Below is a small trained network, with its code and all its weights. Each question gives an input and a target symbol and asks what happens when units are switched off, that is, made to give their printed mean instead of their output.

import numpy as np


def w(rows, s, z=0):
    codes = np.array(rows[::2]) - 128.0
    scale = np.full(codes.shape[1], s)
    scale[-1] = z or s
    return codes * scale


def f(y):
    return np.maximum(y, 0)


def softmax(a):
    e = np.exp(a - a.max(-1, keepdims=True))
    return e / e.sum(-1, keepdims=True)


def log_softmax(a):
    a = a - a.max(-1, keepdims=True)
    return a - np.log(np.exp(a).sum(-1, keepdims=True))


def net(x, mask):
    ids = ['βγδζλπψ'.index(c) for c in x.split()]
    T = len(ids)
    res = E[ids] + P[:T]
    u = 0
    for l in range(3):
        r = res
        for j in range(2):
            rows = slice(2 * j, 2 * j + 2)
            q, k, v = (r @ M[l][rows].T for M in (Q, K, V))
            z = softmax(np.where(np.tri(T) > 0, q @ k.T / 2**0.5, -1e9)) @ v
            o = O[l][rows]
            res = res + np.where(mask[u + j], z, o[:, -1]) @ o[:, :-1]
        u += 2
        y = f(res @ A[l][:, :-1].T + A[l][:, -1])
        res = res + np.where(mask[u : u + 4], y, B[l][:, -1]) @ B[l][:, :-1]
        u += 4
    return log_softmax(res[-1] @ U[:, :-1].T + U[:, -1])


Q, K, V, O, A, B = {}, {}, {}, {}, {}, {}
E = w([
[126,79,118],'β',
[61,174,7],'γ',
[189,68,143],'δ',
[99,139,80],'ζ',
[110,141,90],'λ',
[144,145,141],'π',
[164,145,135],'ψ',
],0.019)
P = w([
[51,254,177],'0',
[237,159,116],'1',
[37,87,70],'2',
[249,162,155],'3',
[44,77,91],'4',
[243,167,137],'5',
[46,75,106],'6',
[234,173,117],'7',
[48,77,117],'8',
[214,180,59],'9',
],0.0075)
Q[0] = w([
[22,217,172],'L0H0',
[60,233,96],'L0H0',
[3,65,160],'L0H1',
[188,179,69],'L0H1',
],0.013)
K[0] = w([
[169,255,179],'L0H0',
[116,246,135],'L0H0',
[192,69,103],'L0H1',
[98,203,165],'L0H1',
],0.018)
V[0] = w([
[192,161,46],'L0H0',
[59,55,67],'L0H0',
[66,56,82],'L0H1',
[54,253,171],'L0H1',
],0.0043)
O[0] = w([
[151,134,129,198],'L0H0',
[179,117,232,154],'L0H0',
[83,125,121,73],'L0H1',
[150,177,253,249],'L0H1',
],0.0058,0.0019)
A[0] = w([
[233,176,219,160],'L0N0',
[253,111,88,2],'L0N1',
[231,51,164,125],'L0N2',
[220,166,54,108],'L0N3',
],0.0073,0.0033)
B[0] = w([
[101,138,25,253],'L0N0',
[2,152,111,180],'L0N1',
[173,108,207,216],'L0N2',
[191,104,176,193],'L0N3',
],0.014,0.0063)
Q[1] = w([
[233,93,58],'L1H0',
[91,6,201],'L1H0',
[40,130,214],'L1H1',
[231,157,123],'L1H1',
],0.017)
K[1] = w([
[213,183,227],'L1H0',
[141,30,249],'L1H0',
[108,46,57],'L1H1',
[67,199,201],'L1H1',
],0.016)
V[1] = w([
[114,113,72],'L1H0',
[176,106,130],'L1H0',
[1,127,208],'L1H1',
[80,90,175],'L1H1',
],0.01)
O[1] = w([
[167,124,41,193],'L1H0',
[106,219,172,118],'L1H0',
[30,237,255,78],'L1H1',
[229,124,164,2],'L1H1',
],0.005,0.003)
A[1] = w([
[214,216,102,62],'L1N0',
[117,60,196,87],'L1N1',
[52,37,89,2],'L1N2',
[10,95,154,45],'L1N3',
],0.011,0.0038)
B[1] = w([
[95,20,233,255],'L1N0',
[57,8,93,187],'L1N1',
[35,34,243,219],'L1N2',
[184,181,197,150],'L1N3',
],0.011,0.0041)
Q[2] = w([
[160,218,177],'L2H0',
[109,82,174],'L2H0',
[156,250,70],'L2H1',
[56,101,187],'L2H1',
],0.025)
K[2] = w([
[3,155,128],'L2H0',
[132,163,165],'L2H0',
[144,15,35],'L2H1',
[49,153,186],'L2H1',
],0.024)
V[2] = w([
[45,117,132],'L2H0',
[127,250,120],'L2H0',
[197,114,155],'L2H1',
[116,103,91],'L2H1',
],0.013)
O[2] = w([
[244,103,68,162],'L2H0',
[33,1,96,40],'L2H0',
[124,19,157,2],'L2H1',
[165,63,79,49],'L2H1',
],0.0074,0.0037)
A[2] = w([
[129,233,116,245],'L2N0',
[139,91,254,143],'L2N1',
[212,141,156,19],'L2N2',
[206,57,60,254],'L2N3',
],0.012,0.0034)
B[2] = w([
[119,164,52,218],'L2N0',
[149,214,132,254],'L2N1',
[92,60,160,190],'L2N2',
[155,5,197,208],'L2N3',
],0.02,0.0079)
U = w([
[178,227,198,116],'β',
[2,78,109,3],'γ',
[153,128,251,54],'δ',
[47,169,192,142],'ζ',
[59,155,170,169],'λ',
[140,195,24,199],'π',
[202,50,47,189],'ψ',
],0.0074,0.005)

Each question gives the input, a string of symbols that net reads in full, and the target symbol t.
The units are the heads (2 rows each of Q, K, V and O) and the neurons (one row each of A and B). Each row of codes is followed by its name. A weight is (code - 128) times the scale printed after its matrix; where a second scale follows, it is the last column's (O, A, B and U).
mask holds one flag per unit, layer by layer, with each layer's heads first. A switched-off unit (its flag False) gives its mean, the last column of its rows in O or B, instead of its output. The means were averaged over made-up inputs and are rounded, as every weight is.
A unit's drop is (log p(t) with every unit on - log p(t) with that unit switched off) / (log p(t) with every unit on - log p(t) with every unit switched off).
The circuit of an input: a set's keep is (log p(t) with only the set's units on - log p(t) with every unit switched off) / (log p(t) with every unit on - log p(t) with every unit switched off). Starting from the 12 units with the biggest drops (on a tie, the unit counted first), units are removed one at a time, each time the one whose removal leaves the highest keep (on an exact tie, the one counted first), for as long as the keep stays at least 0.8.
units of the circuit, in order: the units of the circuit, biggest drop first
most important unit: the unit with the biggest drop
top k neurons: the k neurons with the biggest drops, biggest first
top k neurons in layer l: the k neurons of layer l with the biggest drops, biggest first
which heads matter: for each layer, one digit per head in row order, 1 if its drop is at least 0.15 and else 0, layers parted by /
input δ λ ζ ψ, target δ: units of the circuit, in order -> L1N0, L2H0, L2N2
input ζ β δ β ψ ψ, target ζ: most important unit -> L1N0
input β ψ π λ, target β: top 4 neurons -> L1N0, L0N0, L1N3, L2N1
input ψ λ ψ ψ δ ψ ζ π, target ψ: top 2 neurons -> L0N0, L0N1
input γ ψ δ π δ β, target γ: top 4 neurons -> L0N0, L0N2, L1N3, L1N0
input ψ π γ γ ψ δ π ζ, target ψ: units of the circuit, in order -> L0N2, L1H0, L2N3
input δ λ ζ δ γ ψ ψ β, target δ: top 3 neurons -> L0N1, L0N0, L0N2
input ψ β π, target π: units of the circuit, in order -> L2H0, L2N0
input ψ ψ δ π π ζ ψ β δ ζ, target ψ: which heads matter -> 00 / 11 / 01
input π ψ ψ ζ, target π: units of the circuit, in order -> L1N0, L2N0, L2H0
input β ζ δ ζ π π, target β: units of the circuit, in order -> L1N0, L2N1
input π ψ π ψ δ δ ψ ζ, target π: units of the circuit, in order -> L2N0, L2H0
input β ψ ψ ψ λ δ ψ ζ, target β: which heads matter -> 00 / 01 / 01
input δ γ π λ ζ ζ δ λ, target δ: top 2 neurons in layer 0 -> L0N2, L0N3
input δ π ψ π, target δ: top 2 neurons in layer 0 -> L0N1, L0N0
input β π δ, target δ: units of the circuit, in order -> L2N3, L2N0
input β γ π ψ β ψ π π δ ζ, target β: units of the circuit, in order -> L0N0, L0N3, L2N1, L1H1
input δ ψ ψ π ζ ψ γ ψ ψ δ, target δ: most important unit -> L0N1
input π ψ ζ ψ δ δ, target π: units of the circuit, in order -> L0N0, L2N0, L2H0
input β γ δ π δ δ, target β: which heads matter -> 00 / 11 / 01
input ζ γ π δ ψ γ γ δ, target ζ: which heads matter -> 01 / 01 / 11
input ψ ψ ψ π β ψ ζ β β, target β: which heads matter -> 00 / 00 / 10
input π δ ψ π γ β, target π: units of the circuit, in order -> L2N0, L2H0
input π ψ β ψ π ζ δ ζ ψ δ, target π: units of the circuit, in order -> L0N1, L2N0, L2H0
input β ψ λ π π π λ δ γ γ, target β: top 4 neurons -> L1N0, L0N1, L0N0, L0N3
input β π π ψ ψ ψ λ δ, target β: top 3 neurons -> L0N2, L0N3, L2N1
input β β ζ λ γ π β γ γ ψ, target β: most important unit -> L1N0
input π δ ψ λ γ ψ π β β, target β: top 2 neurons -> L1N2, L2N1
input γ ψ δ ζ, target γ: top 2 neurons -> L1N1, L0N0
input γ γ ψ ψ ψ δ γ ψ, target γ: top 2 neurons -> L1N0, L0N0
